Below are the code and all the weights of a small trained network. Each question names an input and a class and asks about switching units off, where a switched-off unit gives its printed mean instead of its output.

import numpy as np


def w(rows, s, z=0):
    codes = np.array(rows[::2]) - 128.0
    scale = np.full(codes.shape[1], s)
    scale[-1] = z or s
    return codes * scale


def f(y):
    return np.maximum(y, 0)


def log_softmax(a):
    a = a - a.max(-1, keepdims=True)
    return a - np.log(np.exp(a).sum(-1, keepdims=True))


def net(x, mask):
    res = np.array(x, float).reshape(1, 8) / 4 @ E
    y = f(res @ A[0][:, :-1].T + A[0][:, -1])
    res = res + np.where(mask, y, B[0][:, -1]) @ B[0][:, :-1]
    return log_softmax(res[-1] @ U[:, :-1].T + U[:, -1])


A, B = {}, {}
E = w([
[125,128,131,132,134,133,126,132,127,130,129],'x0',
[99,78,101,80,168,46,57,210,172,190,168],'x1',
[129,120,119,129,126,123,116,117,122,130,115],'x2',
[135,129,141,124,129,138,132,134,130,124,151],'x3',
[129,131,123,130,132,128,124,125,134,123,128],'x4',
[72,127,248,85,117,134,86,76,204,118,85],'x5',
[123,135,130,134,130,127,136,135,134,137,123],'x6',
[133,129,123,129,128,126,116,119,124,139,120],'x7',
],0.017)
A[0] = w([
[221,118,1,182,134,139,169,204,63,134,156,254],'n1',
[124,80,52,74,184,58,121,191,118,178,172,80],'n2',
[145,178,81,239,86,142,182,116,35,113,142,173],'n3',
[83,59,171,58,177,80,46,175,213,159,128,88],'n4',
[108,198,204,131,99,229,149,49,159,80,62,180],'n5',
[112,89,82,120,133,13,68,225,164,174,192,99],'n6',
],0.008,0.0094)
B[0] = w([
[145,150,55,166,248,202,151,123,52,135,186,255],'n1',
[133,85,91,65,170,134,143,160,108,194,144,196],'n2',
[121,184,120,145,151,132,134,104,68,73,155,219],'n3',
[95,181,178,75,80,65,124,153,175,183,165,215],'n4',
[184,91,175,129,108,146,138,114,133,102,16,232],'n5',
[97,79,113,56,173,139,83,175,148,193,191,218],'n6',
],0.012,0.025)
U = w([
[158,214,103,241,143,196,173,72,44,65,159,248],'0',
[117,89,64,103,163,149,125,194,90,188,204,80],'1',
[176,85,185,141,64,158,140,95,138,97,45,230],'2',
[52,161,168,89,54,2,105,150,187,174,171,3],'3',
],0.0089,0.0026)

Each question gives the input, the list of numbers given to net, and the class t.
The units are the neurons (one row each of A and B). Each row of codes is followed by its name. A weight is (code - 128) times the scale printed after its matrix; where a second scale follows, it is the last column's (A, B and U).
mask holds one flag per neuron, in row order. A switched-off neuron (its flag False) gives its mean, the last column of its row in B, instead of its output. The means were averaged over made-up inputs and are rounded, as every weight is.
A unit's drop is (log p(t) with every unit on - log p(t) with that unit switched off) / (log p(t) with every unit on - log p(t) with every unit switched off).
unit that matters most: the unit with the biggest drop
top k neurons: the k neurons with the biggest drops, biggest first
drop of u: that unit's drop, to one decimal
input [6,0,-4,1,-4,2,7,-1], class 2: unit that matters most => n1
input [2,-1,-1,8,-4,1,-2,-2], class 2: top 2 neurons => (n1; n3)
input [4,-5,-1,-7,-8,1,7,-1], class 2: top 2 neurons => (n1; n5)
input [-7,1,-4,1,8,1,1,0], class 3: top 2 neurons => (n1; n5)
input [-1,7,-4,-7,1,2,-6,-6], class 3: top 2 neurons => (n4; n1)
input [-6,-7,8,1,-1,3,2,-7], class 2: top 2 neurons => (n5; n1)
input [-5,4,-3,1,3,1,-7,-6], class 3: top 2 neurons => (n1; n4)
input [-7,1,-8,-2,3,4,-6,1], class 3: drop of n1 => 0.2
input [-5,0,5,3,3,-6,4,1], class 0: drop of n1 => 0.1
input [4,2,0,-7,2,7,0,8], class 3: drop of n4 => 0.2
